cols: N V P F J B
[149 154 129 108 113 152] : (122)
[159 142 106 148  93 131] : (143)
[ 98 122 107  99 106 118] : (77)
[109 155 129 108 113 152] : (91)
[113 139  86 181 125 110] : (137)
[161  92 118  53 113 151] : (75)
[142 139  86 181 125 109] : (99)
[143 188 120 142 110  59] : (47)
rest: [142 106 148  93]
[131]
rest: [142 110]
[59]
down: [113  93 106 113 125 113]
J
rest: [109 155]
[129 108 113 152]
diff (122): [149 153 129 108 113 152]
1, [154]
tags:
[125] -> j_755
[142] -> j_58
[150] -> j_916
[126] -> j_504
[99] -> j_947
[109] -> j_457
[149] -> j_602
[141] -> j_215
[98] -> j_378
join (99) 0: 
j_58
down: [139  92 139 188]
V

cols: H L E D W X
[139 136 169 140 148  73]  (151)
[193 142 196  96 162  83]  (97)
[ 43 136 169 148 116  70]  (145)
[133 109 152 155 111 131]  (87)
[185 106 130 137 119 172]  (150)
[ 85 150 156 120 159  64]  (88)
miss (151): [140 148  73 139 169]
[136]
miss (151): [ 73 136 148 139 169]
[140]

cols: R K T U
[210  50 131 169] -> (67)
[ 93  45 141 153] -> (136)
[132 180 122  93] -> (80)
[115  39 134 153] -> (96)
[154  39 153 166] -> (102)
down: [153  93]
U
miss (102): [ 39 166 154]
[153]
diff (96): [115  38 134 153]
1, [39]
key -> tag
[115] -> j_317
[141] -> j_438
[153] -> j_440
[130] -> j_365
[154] -> j_787
[134] -> j_492
[135] -> j_320
[131] -> j_237
join (96) 2: 
j_492
find: [ 93  45 141 153]
(136)
rest: [154  39]
[153 166]
down: [153 166]
U

cols: S G M C A Q Y Z
[104 193 126 129 191 134 145 140] = (12)
[ 82 205 118 146 202 175 155 158] = (16)
[172 205 118 145 107 116 113 116] = (21)
[104 193 127 129 191 153 154 148] = (64)
rest: [205 118 146]
[202 175 155 158]
key -> tag
[140] -> j_620
[134] -> j_741
[153] -> j_972
[130] -> j_218
[135] -> j_179
[129] -> j_649
join (12) 5: 
j_741
rest: [104 193 127 129 191]
[153 154 148]

cols: gilol zakem Ripa gopo ziga
[ 96 103 161 132 119]  (106)
[ 69 138 130 123 117]  (18)
[188 114 116 132 120]  (70)
[129 118  73 117 139]  (45)
[103 149 142 119 143]  (14)
[203 127 100 125 108]  (33)
[ 41 142  98 131 132]  (93)
[128 147 121 132 128]  (149)
[103 117  87 131 139]  (98)
down: [103 138 114 118 149 127 142]
zakem
diff (45): [129 119  73 117 139]
1, [118]

cols: lebeb Ribot Rakad rad koz
[ 83  90  84 105  91]  (61)
[ 48  86  86 200 187]  (71)
[ 48  86  86  85 101]  (9)
diff (9): [ 48  86  86  85 100]
4, [101]
miss (61): [ 91  90  84 105]
[83]
miss (61): [ 90 105  84  83]
[91]
tags:
[85] -> j_453
[105] -> j_403
[86] -> j_132
[200] -> j_443
join (71) 3: 
j_443
find: [ 83  90  84 105  91]
(61)
find: [ 48  86  86  85 101]
(9)
find: [ 48  86  86 200 187]
(71)

cols: gapom tun votar Karu
[125  68 166 122]  (114)
[140 139 151 131]  (129)
[136 112 117  51]  (112)
[148  91 124 132]  (2)
[109 154 126 123]  (76)
[148  91 151 132]  (119)
[136 111 127 112]  (13)
[149 140 155 147]  (85)
rest: [109 154]
[126 123]
miss (112): [ 51 112 117]
[136]
rest: [140 139]
[151 131]
rest: [111 127]
[112]
rest: [136 111]
[127 112]

cols: Pupar gib sikoz pepeb
[133 137 125 135]  (156)
[130 129 103 143]  (62)
[ 89 171 179  53]  (73)
[127 128 129 125]  (24)
[134 107 106 143]  (141)
[151 129 103 143]  (108)
[126 133 123 137]  (120)
[151 129 103 116]  (176)
[130 123 120 134]  (162)
[114 135 135 106]  (36)
miss (120): [123 133 137]
[126]
tags:
[129] -> j_309
[107] -> j_476
[143] -> j_207
join (141) 1: 
j_476

cols: kes fom figif darod mupo
[133 125 181  63 156] -> (32)
[119 140  80 187 148] -> (82)
[133 125 181  63 133] -> (115)
[119 140  80 187 108] -> (49)
diff (115): [133 126 181  63 133]
1, [125]
tags:
[125] -> j_601
[133] -> j_652
[157] -> j_684
[108] -> j_150
[134] -> j_85
[156] -> j_940
join (32) 4: 
j_940
find: [119 140  80 187 148]
(82)

cols: Feg rovo riger vas kaveb fesek Bezik
[189 164 163 120 124  94 116] = (83)
[ 57 168 170 176 120 104 121] = (104)
[ 95  89 156 110 146 166 158] = (81)
[ 77 190  92 170 131 107 121] = (113)
[ 96 126 126 110 146 166 159] = (54)
Table of tags by key:
[120] -> j_717
[126] -> j_197
[162] -> j_21
[163] -> j_861
[164] -> j_248
join (83) 2: 
j_861
down: [168  89]
rovo
rest: [168 170 176 120 104]
[121]
miss (83): [124 120 189 164 116  94]
[163]
find: [ 57 168 170 176 120 104 121]
(104)
find: [ 96 126 126 110 146 166 159]
(54)
down: [120 146]
kaveb

cols: sof mabev bipu melig seva
[140 188  40 111  81] : (5)
[119 134  78 114 151] : (134)
[114 102  58 133 152] : (51)
[120 125 128 132 111] : (144)
[114 101  58 133 109] : (110)
Table of tags by key:
[188] -> j_643
[114] -> j_566
[113] -> j_786
[132] -> j_629
[112] -> j_955
[111] -> j_872
[189] -> j_578
join (5) 3: 
j_872
down: [78 58]
bipu
find: [114 101  58 133 109]
(110)
diff (134): [119 134  78 115 151]
3, [114]
rest: [114 102  58 133]
[152]

cols: fop dotaf Vek davub potoz
[127 208 130 125 128] -> (46)
[ 98 136 137 131 137] -> (117)
[ 98 133 137 131 137] -> (116)
[ 98  99 137 138 128] -> (22)
miss (22): [ 99 138 128  98]
[137]
miss (22): [138 128  99 137]
[98]
rest: [ 98  99 137 138]
[128]
diff (46): [127 208 129 125 128]
2, [130]

cols: mef Fupu vomo Zub sivil
[109 128 114 104 134] = (197)
[124 124 123 104 132] = (69)
[163 159 159 197  93] = (204)
[124 127 123  95 135] = (169)
[128 129 128 129 130] = (207)
[155 116 145 135 142] = (180)
[113 143  98 142  99] = (89)
[115 141 105 138 121] = (195)
[121 125 122 144 111] = (130)
[139 149 142 143 140] = (60)
[ 86 184  42 177 115] = (92)
[129 133 125  80 145] = (72)
miss (92): [184  86 177 115]
[42]
miss (89): [143 142  99 113]
[98]

